Here is a tiny trained network, its code and every weight. The questions are about switching its units off for an input and a class, where a switched-off unit gives its printed mean instead of its output.

import numpy as np


def w(rows, s, z=0):
    codes = np.array(rows[::2]) - 128.0
    scale = np.full(codes.shape[1], s)
    scale[-1] = z or s
    return codes * scale


def f(y):
    return np.maximum(y, 0)


def log_softmax(a):
    a = a - a.max(-1, keepdims=True)
    return a - np.log(np.exp(a).sum(-1, keepdims=True))


def net(x, mask):
    res = np.array(x, float).reshape(1, 4) / 4 @ E
    y = f(res @ A[0][:, :-1].T + A[0][:, -1])
    res = res + np.where(mask, y, B[0][:, -1]) @ B[0][:, :-1]
    return log_softmax(res[-1] @ U[:, :-1].T + U[:, -1])


A, B = {}, {}
E = w([
[139,92,76,197,109,89,250],'x0',
[98,130,198,193,59,161,128],'x1',
[92,237,74,156,166,159,111],'x2',
[51,147,81,38,41,134,161],'x3',
],0.015)
A[0] = w([
[112,131,60,120,128,67,148,98],'neuron 0',
[209,74,161,133,182,56,91,128],'neuron 1',
[154,102,76,112,172,59,161,101],'neuron 2',
[138,132,43,88,87,86,201,197],'neuron 3',
[154,30,199,147,110,68,162,255],'neuron 4',
[115,179,18,114,106,104,164,126],'neuron 5',
[190,159,151,161,234,54,123,168],'neuron 6',
[87,201,126,137,57,149,130,133],'neuron 7',
[133,156,88,94,149,36,221,138],'neuron 8',
[79,247,75,132,139,217,51,178],'neuron 9',
],0.012,0.0067)
B[0] = w([
[37,128,99,122,156,65,168,172],'neuron 0',
[170,47,123,117,165,203,94,213],'neuron 1',
[103,98,81,96,183,128,159,179],'neuron 2',
[53,110,109,100,115,38,158,222],'neuron 3',
[134,17,141,158,79,148,85,243],'neuron 4',
[82,180,90,113,160,80,165,208],'neuron 5',
[202,136,96,152,226,152,141,220],'neuron 6',
[76,170,136,152,80,184,94,199],'neuron 7',
[87,67,51,150,155,77,184,201],'neuron 8',
[133,249,148,118,154,128,140,255],'neuron 9',
],0.013,0.02)
U = w([
[66,92,53,108,140,63,181,87],'0',
[100,92,179,185,6,128,174,183],'1',
[62,202,160,124,85,158,105,251],'2',
[170,76,122,200,150,123,130,2],'3',
[179,197,103,156,174,108,139,43],'4',
[163,92,137,31,135,116,54,159],'5',
],0.018,0.008)

Each question gives the input, the list of numbers given to net, and the class t.
The units are the neurons (one row each of A and B). Each row of codes is followed by its name. A weight is (code - 128) times the scale printed after its matrix; where a second scale follows, it is the last column's (A, B and U).
mask holds one flag per neuron, in row order. A switched-off neuron (its flag False) gives its mean, the last column of its row in B, instead of its output. The means were averaged over made-up inputs and are rounded, as every weight is.
A unit's drop is (log p(t) with every unit on - log p(t) with that unit switched off) / (log p(t) with every unit on - log p(t) with every unit switched off).
The circuit of an input: a set's keep is (log p(t) with only the set's units on - log p(t) with every unit switched off) / (log p(t) with every unit on - log p(t) with every unit switched off). Starting from all 10 units, units are removed one at a time, each time the one whose removal leaves the highest keep (on an exact tie, the one counted first), for as long as the keep stays at least 0.8.
circuit, biggest first: the units of the circuit, biggest drop first
top k neurons: the k neurons with the biggest drops, biggest first
drop of u: that unit's drop, to one decimal
input [0,-6,6,-2], class 4: circuit, biggest first -> neuron 9
input [8,-3,0,-7], class 3: top 3 neurons -> neuron 6; neuron 1; neuron 4
input [4,2,-6,-2], class 3: top 2 neurons -> neuron 1; neuron 7
input [-2,6,-7,-3], class 1: top 2 neurons -> neuron 6; neuron 4
input [-2,5,0,-2], class 2: top 2 neurons -> neuron 8; neuron 4
input [-4,8,-5,-4], class 1: top 2 neurons -> neuron 6; neuron 4
input [-2,1,-1,0], class 5: top 2 neurons -> neuron 9; neuron 7
input [0,-6,7,-1], class 4: top 3 neurons -> neuron 9; neuron 6; neuron 4
input [3,5,5,5], class 2: drop of neuron 7 -> 0.3
input [0,4,-1,1], class 1: drop of neuron 9 -> 0.1
input [-6,-3,0,0], class 4: drop of neuron 7 -> 0.2
input [0,7,-2,6], class 1: drop of neuron 9 -> 0.2
